Below is a small trained network, with its code and all its weights. Each question gives an input and a class and asks what happens when units are switched off, that is, made to give their printed mean instead of their output.

import numpy as np


def w(rows, s, z=0):
    codes = np.array(rows[::2]) - 128.0
    scale = np.full(codes.shape[1], s)
    scale[-1] = z or s
    return codes * scale


def f(y):
    return np.maximum(y, 0)


def log_softmax(a):
    a = a - a.max(-1, keepdims=True)
    return a - np.log(np.exp(a).sum(-1, keepdims=True))


def net(x, mask):
    res = np.array(x, float).reshape(1, 4) / 4 @ E
    y = f(res @ A[0][:, :-1].T + A[0][:, -1])
    res = res + np.where(mask, y, B[0][:, -1]) @ B[0][:, :-1]
    return log_softmax(res[-1] @ U[:, :-1].T + U[:, -1])


A, B = {}, {}
E = w([
[49,196,173,142],'x0',
[123,106,105,239],'x1',
[36,29,103,126],'x2',
[106,149,1,112],'x3',
],0.0076)
A[0] = w([
[41,125,184,153,138],'N0',
[116,124,81,46,187],'N1',
[147,58,28,150,246],'N2',
[165,137,222,90,198],'N3',
[188,94,215,118,159],'N4',
[181,97,196,119,160],'N5',
[206,111,226,106,159],'N6',
[179,70,205,122,189],'N7',
[134,247,172,119,239],'N8',
[61,151,191,130,175],'N9',
[156,233,135,115,193],'N10',
[144,237,89,131,199],'N11',
[92,100,199,121,202],'N12',
[190,122,191,128,178],'N13',
[125,65,89,208,182],'N14',
[192,180,203,99,252],'N15',
[94,122,80,52,213],'N16',
[130,68,63,163,217],'N17',
[30,108,143,137,158],'N18',
[128,66,29,124,243],'N19',
[138,92,119,240,166],'N20',
[161,85,113,255,163],'N21',
[108,171,39,43,253],'N22',
[27,102,127,111,225],'N23',
[92,100,156,176,216],'N24',
[39,160,175,127,205],'N25',
],0.0076,0.0031)
B[0] = w([
[83,76,157,219,206],'N0',
[183,39,183,52,205],'N1',
[128,135,18,58,253],'N2',
[98,195,225,131,225],'N3',
[47,228,178,83,211],'N4',
[40,238,177,70,197],'N5',
[81,236,204,72,223],'N6',
[28,189,142,82,216],'N7',
[201,171,202,196,240],'N8',
[108,75,225,216,204],'N9',
[247,167,175,170,217],'N10',
[254,114,111,167,210],'N11',
[17,117,169,163,211],'N12',
[107,227,171,98,202],'N13',
[84,138,35,138,222],'N14',
[153,200,229,127,248],'N15',
[165,28,163,70,215],'N16',
[83,127,32,94,227],'N17',
[91,39,124,176,215],'N18',
[126,94,43,52,250],'N19',
[83,174,50,186,213],'N20',
[92,215,36,169,219],'N21',
[203,64,142,85,247],'N22',
[106,47,135,138,241],'N23',
[49,118,99,170,209],'N24',
[124,57,189,209,220],'N25',
],0.006,0.0057)
U = w([
[88,71,145,174,60],'0',
[224,163,145,152,201],'1',
[101,161,36,127,130],'2',
[151,58,98,2,254],'3',
[82,193,169,86,6],'4',
],0.0096,0.00089)

Each question gives the input, the list of numbers given to net, and the class t.
The units are the neurons (one row each of A and B). Each row of codes is followed by its name. A weight is (code - 128) times the scale printed after its matrix; where a second scale follows, it is the last column's (A, B and U).
mask holds one flag per neuron, in row order. A switched-off neuron (its flag False) gives its mean, the last column of its row in B, instead of its output. The means were averaged over made-up inputs and are rounded, as every weight is.
A unit's drop is (log p(t) with every unit on - log p(t) with that unit switched off) / (log p(t) with every unit on - log p(t) with every unit switched off).
The circuit of an input: a set's keep is (log p(t) with only the set's units on - log p(t) with every unit switched off) / (log p(t) with every unit on - log p(t) with every unit switched off). Starting from the 12 units with the biggest drops (on a tie, the unit counted first), units are removed one at a time, each time the one whose removal leaves the highest keep (on an exact tie, the one counted first), for as long as the keep stays at least 0.8.
circuit, biggest first: the units of the circuit, biggest drop first
most important unit: the unit with the biggest drop
top k neurons: the k neurons with the biggest drops, biggest first
drop of u: that unit's drop, to one decimal
input [8,-4,8,6], class 0: circuit, biggest first	[N25; N18]
input [-2,-7,-5,0], class 1: circuit, biggest first	[N10; N8]
input [-2,-3,-7,8], class 1: circuit, biggest first	[N10; N11]
input [-3,5,4,8], class 3: top 2 neurons	[N19; N22]
input [-8,7,-4,-4], class 2: circuit, biggest first	[N21; N20; N14]
input [-1,5,5,-4], class 2: most important unit	N21
input [-4,3,-5,8], class 3: top 2 neurons	[N22; N19]
input [3,7,-3,2], class 2: drop of N21	0.2
input [3,-6,6,-5], class 0: drop of N25	0.2
input [4,-4,-3,8], class 1: drop of N22	-0.1
